Here is a tiny trained network, its code and every weight. The questions are about switching its units off for an input and a target symbol, where a switched-off unit gives its printed mean instead of its output.

import numpy as np


def w(rows, s, z=0):
    codes = np.array(rows[::2]) - 128.0
    scale = np.full(codes.shape[1], s)
    scale[-1] = z or s
    return codes * scale


def norm(h):
    return h / np.sqrt((h * h).mean(-1, keepdims=True) + 1e-5)


def f(y):
    return np.maximum(y, 0)


def softmax(a):
    e = np.exp(a - a.max(-1, keepdims=True))
    return e / e.sum(-1, keepdims=True)


def log_softmax(a):
    a = a - a.max(-1, keepdims=True)
    return a - np.log(np.exp(a).sum(-1, keepdims=True))


def net(x, mask):
    ids = ['ΓΘΩαβλμξπστφψ'.index(c) for c in x.split()]
    T = len(ids)
    res = E[ids] + P[:T]
    u = 0
    for l in range(2):
        r = norm(res)
        for j in range(2):
            rows = slice(2 * j, 2 * j + 2)
            q, k, v = (r @ M[l][rows].T for M in (Q, K, V))
            z = softmax(np.where(np.tri(T) > 0, q @ k.T / 2**0.5, -1e9)) @ v
            o = O[l][rows]
            res = res + np.where(mask[u + j], z, o[:, -1]) @ o[:, :-1]
        u += 2
        y = f(norm(res) @ A[l][:, :-1].T + A[l][:, -1])
        res = res + np.where(mask[u : u + 16], y, B[l][:, -1]) @ B[l][:, :-1]
        u += 16
    return log_softmax(norm(res)[-1] @ U[:, :-1].T + U[:, -1])


Q, K, V, O, A, B = {}, {}, {}, {}, {}, {}
E = w([
[80,63,150,137,116,98,138,161],'Γ',
[62,54,156,131,86,125,116,92],'Θ',
[79,57,169,172,123,106,156,126],'Ω',
[37,91,117,72,139,107,90,144],'α',
[74,82,112,233,142,165,94,92],'β',
[107,147,151,76,143,180,115,119],'λ',
[131,91,195,145,134,186,133,99],'μ',
[133,192,145,77,160,168,224,128],'ξ',
[123,189,71,89,54,196,155,183],'π',
[120,130,99,82,162,45,221,65],'σ',
[92,148,41,174,104,138,151,115],'τ',
[177,120,111,95,177,75,52,80],'φ',
[191,151,128,134,3,77,127,195],'ψ',
],0.004)
P = w([
[72,199,162,188,128,102,79,127],'0',
[43,146,184,108,100,100,105,130],'1',
[56,135,163,81,97,118,110,130],'2',
[78,109,144,90,109,118,129,130],'3',
[107,70,124,85,109,137,137,125],'4',
[131,49,106,94,122,156,160,134],'5',
[155,35,90,127,133,171,178,145],'6',
[167,22,84,142,132,183,186,152],'7',
[163,3,93,139,153,196,186,156],'8',
],0.0027)
Q[0] = w([
[216,75,63,145,168,109,96,177],'L0H1',
[80,3,98,130,159,164,149,142],'L0H1',
[84,66,192,84,198,141,164,129],'L0H2',
[111,48,101,120,92,210,210,122],'L0H2',
],0.0056)
K[0] = w([
[99,24,158,63,52,170,186,115],'L0H1',
[254,132,75,40,141,170,153,97],'L0H1',
[170,133,30,147,92,171,139,150],'L0H2',
[196,42,32,101,141,130,115,114],'L0H2',
],0.0051)
V[0] = w([
[104,139,38,75,10,49,52,120],'L0H1',
[117,36,42,185,220,42,78,99],'L0H1',
[109,185,89,49,254,97,131,140],'L0H2',
[83,195,30,212,59,183,188,181],'L0H2',
],0.0028)
O[0] = w([
[132,132,4,216,95,107,72,181,246],'L0H1',
[145,133,81,86,196,51,49,111,119],'L0H1',
[84,125,132,191,196,220,124,173,35],'L0H2',
[117,127,32,105,13,186,112,28,132],'L0H2',
],0.0033,0.0011)
A[0] = w([
[74,65,163,130,147,131,115,159,130],'L0N1',
[143,71,123,108,105,123,123,106,29],'L0N2',
[253,130,122,97,175,84,72,96,96],'L0N3',
[164,87,146,150,155,160,79,143,144],'L0N4',
[107,171,134,91,163,216,70,105,5],'L0N5',
[234,112,103,161,166,161,166,121,130],'L0N6',
[124,119,112,125,123,131,125,183,39],'L0N7',
[153,158,161,162,159,77,155,98,35],'L0N8',
[147,146,151,184,127,142,165,117,105],'L0N9',
[123,116,106,156,112,137,152,115,28],'L0N10',
[93,150,129,98,172,154,131,96,43],'L0N11',
[164,159,131,121,202,85,164,104,40],'L0N12',
[169,161,80,234,149,141,107,84,181],'L0N13',
[103,111,97,181,109,129,129,154,88],'L0N14',
[136,166,144,93,114,141,92,134,73],'L0N15',
[163,82,157,220,103,157,121,141,148],'L0N16',
],0.0038,0.0014)
B[0] = w([
[171,18,143,104,154,168,96,87,254],'L0N1',
[140,176,90,125,163,161,118,137,167],'L0N2',
[179,236,133,26,148,178,133,139,151],'L0N3',
[169,156,114,91,138,114,120,65,165],'L0N4',
[195,44,132,232,111,132,122,118,143],'L0N5',
[162,162,45,88,110,74,116,188,168],'L0N6',
[110,65,139,133,140,142,122,107,146],'L0N7',
[93,118,109,142,114,121,213,117,139],'L0N8',
[129,114,100,80,108,153,97,140,140],'L0N9',
[126,89,120,72,156,126,158,145,144],'L0N10',
[141,85,160,185,109,129,103,137,143],'L0N11',
[41,202,128,124,110,148,172,171,150],'L0N12',
[121,83,252,13,87,123,90,76,163],'L0N13',
[108,50,145,94,159,161,104,139,181],'L0N14',
[145,131,135,173,177,146,141,115,135],'L0N15',
[107,166,70,25,148,135,83,153,193],'L0N16',
],0.0028,0.0027)
Q[1] = w([
[80,137,85,182,127,51,121,125],'L1H1',
[102,10,86,108,162,205,119,141],'L1H1',
[120,75,22,36,98,189,157,139],'L1H2',
[131,2,123,8,132,216,128,121],'L1H2',
],0.0053)
K[1] = w([
[135,154,233,118,135,185,68,107],'L1H1',
[240,147,53,80,171,128,210,135],'L1H1',
[248,51,46,92,101,98,154,205],'L1H2',
[202,113,25,49,97,138,255,228],'L1H2',
],0.0046)
V[1] = w([
[96,66,120,179,126,181,68,191],'L1H1',
[63,71,101,158,141,56,236,146],'L1H1',
[85,91,111,119,166,150,90,2],'L1H2',
[213,96,138,107,54,62,60,153],'L1H2',
],0.0042)
O[1] = w([
[202,177,133,217,83,213,90,145,214],'L1H1',
[52,152,82,252,154,78,197,55,251],'L1H1',
[198,155,96,105,210,149,109,4,203],'L1H2',
[206,132,156,151,42,17,114,136,220],'L1H2',
],0.0041,0.0014)
A[1] = w([
[97,134,165,107,163,110,119,210,43],'L1N1',
[78,148,93,198,109,105,76,153,77],'L1N2',
[157,204,142,92,77,49,205,172,140],'L1N3',
[167,116,110,114,243,145,91,103,176],'L1N4',
[125,129,120,93,209,101,153,255,2],'L1N5',
[123,150,83,121,59,185,194,97,95],'L1N6',
[108,136,161,156,159,52,167,122,78],'L1N7',
[125,106,235,83,148,113,100,158,77],'L1N8',
[40,151,59,191,114,108,131,65,97],'L1N9',
[49,115,158,174,121,128,175,201,99],'L1N10',
[153,149,156,59,48,143,159,148,129],'L1N11',
[83,222,105,146,141,119,142,187,151],'L1N12',
[111,127,65,46,162,154,67,187,122],'L1N13',
[230,204,170,172,143,99,162,96,184],'L1N14',
[157,142,172,158,142,235,172,116,95],'L1N15',
[86,188,130,126,120,101,220,214,201],'L1N16',
],0.0037,0.0016)
B[1] = w([
[173,218,75,60,176,102,136,121,140],'L1N1',
[156,181,162,159,121,133,103,197,166],'L1N2',
[2,59,175,170,163,52,127,162,198],'L1N3',
[136,150,135,165,190,73,144,209,254],'L1N4',
[197,240,19,26,182,105,67,85,150],'L1N5',
[113,71,63,78,106,127,211,133,196],'L1N6',
[193,157,97,133,131,109,152,199,158],'L1N7',
[197,237,113,83,122,112,184,164,169],'L1N8',
[140,185,90,113,132,124,215,194,226],'L1N9',
[86,139,180,162,108,162,94,180,184],'L1N10',
[77,85,96,68,89,61,149,188,203],'L1N11',
[82,75,152,115,173,170,56,164,154],'L1N12',
[224,161,112,56,156,130,160,121,193],'L1N13',
[133,125,198,152,77,191,246,191,173],'L1N14',
[144,113,125,147,79,72,216,148,173],'L1N15',
[9,66,159,180,179,145,58,179,198],'L1N16',
],0.003,0.0025)
U = w([
[157,131,154,206,119,81,156,94,159],'Γ',
[132,119,170,166,72,42,109,155,171],'Θ',
[89,122,98,161,184,41,190,87,117],'Ω',
[184,154,120,209,153,169,118,180,253],'α',
[205,118,175,43,156,96,128,104,174],'β',
[89,110,128,89,97,239,134,175,100],'λ',
[50,115,161,71,178,125,194,125,160],'μ',
[151,129,222,129,135,208,153,108,108],'ξ',
[125,156,2,104,64,160,141,75,41],'π',
[91,116,101,205,196,111,42,105,157],'σ',
[140,121,100,123,97,108,69,20,100],'τ',
[148,180,102,74,208,102,33,196,56],'φ',
[113,102,129,114,11,99,105,172,79],'ψ',
],0.0073,0.0026)

Each question gives the input, a string of symbols that net reads in full, and the target symbol t.
The units are the heads (2 rows each of Q, K, V and O) and the neurons (one row each of A and B). Each row of codes is followed by its name. A weight is (code - 128) times the scale printed after its matrix; where a second scale follows, it is the last column's (O, A, B and U).
mask holds one flag per unit, layer by layer, with each layer's heads first. A switched-off unit (its flag False) gives its mean, the last column of its rows in O or B, instead of its output. The means were averaged over made-up inputs and are rounded, as every weight is.
A unit's drop is (log p(t) with every unit on - log p(t) with that unit switched off) / (log p(t) with every unit on - log p(t) with every unit switched off).
The circuit of an input: a set's keep is (log p(t) with only the set's units on - log p(t) with every unit switched off) / (log p(t) with every unit on - log p(t) with every unit switched off). Starting from the 12 units with the biggest drops (on a tie, the unit counted first), units are removed one at a time, each time the one whose removal leaves the highest keep (on an exact tie, the one counted first), for as long as the keep stays at least 0.8.
units of the circuit, in order: the units of the circuit, biggest drop first
top k neurons: the k neurons with the biggest drops, biggest first
heads that matter: for each layer, one digit per head in row order, 1 if its drop is at least 0.15 and else 0, layers parted by /
drop of u: that unit's drop, to one decimal
input φ α α α α λ, target α: units of the circuit, in order	(L0H2 L1H1 L0N5)
input α α φ μ α ψ μ φ μ, target β: units of the circuit, in order	(L1H1 L0H1 L0N4)
input Γ Γ Ω, target Γ: heads that matter	00 / 11
input ψ α Ω, target ψ: units of the circuit, in order	(L0H1 L0H2 L1H1)
input σ ψ μ, target Θ: heads that matter	00 / 01
input α φ Ω σ ψ τ α μ Γ, target ψ: units of the circuit, in order	(L1H2 L0H2)
input α Ω π π α ξ Γ, target λ: heads that matter	10 / 01
input α σ λ Ω Θ α β ψ Θ, target ψ: heads that matter	00 / 01
input τ β Γ, target τ: heads that matter	01 / 01
input α Θ τ Ω α ψ α π, target ψ: units of the circuit, in order	(L1H2)
input Γ α μ σ σ λ, target Ω: heads that matter	00 / 10
input α μ Ω σ Γ ξ Θ Γ, target μ: units of the circuit, in order	(L0H1 L1H1)
input τ μ μ μ Ω, target β: units of the circuit, in order	(L1H1 L1H2 L0H2)
input Γ λ Ω σ Γ α, target Ω: heads that matter	00 / 10
input λ σ Ω λ φ α Γ μ β, target β: heads that matter	00 / 10
input Ω ψ α, target Θ: units of the circuit, in order	(L1H2)
input Γ ξ Γ τ π φ λ, target β: units of the circuit, in order	(L1H1 L1N13 L1N16)
input α σ α μ τ σ ξ Ω, target μ: units of the circuit, in order	(L1H2 L0H1)
input α ψ π λ φ α, target φ: units of the circuit, in order	(L0H2 L1H1 L1N5)
input Ω Γ α, target Ω: top 2 neurons	(L1N9 L0N16)
input μ Γ α φ α, target φ: units of the circuit, in order	(L0H2 L1N5)
input φ μ β, target φ: top neuron	(L1N4)
input ξ φ ψ μ φ σ, target φ: heads that matter	01 / 10
input μ Θ φ Ω, target β: top 2 neurons	(L0N3 L0N1)
input β α λ ξ α ψ μ, target ψ: drop of L1H2	0.5
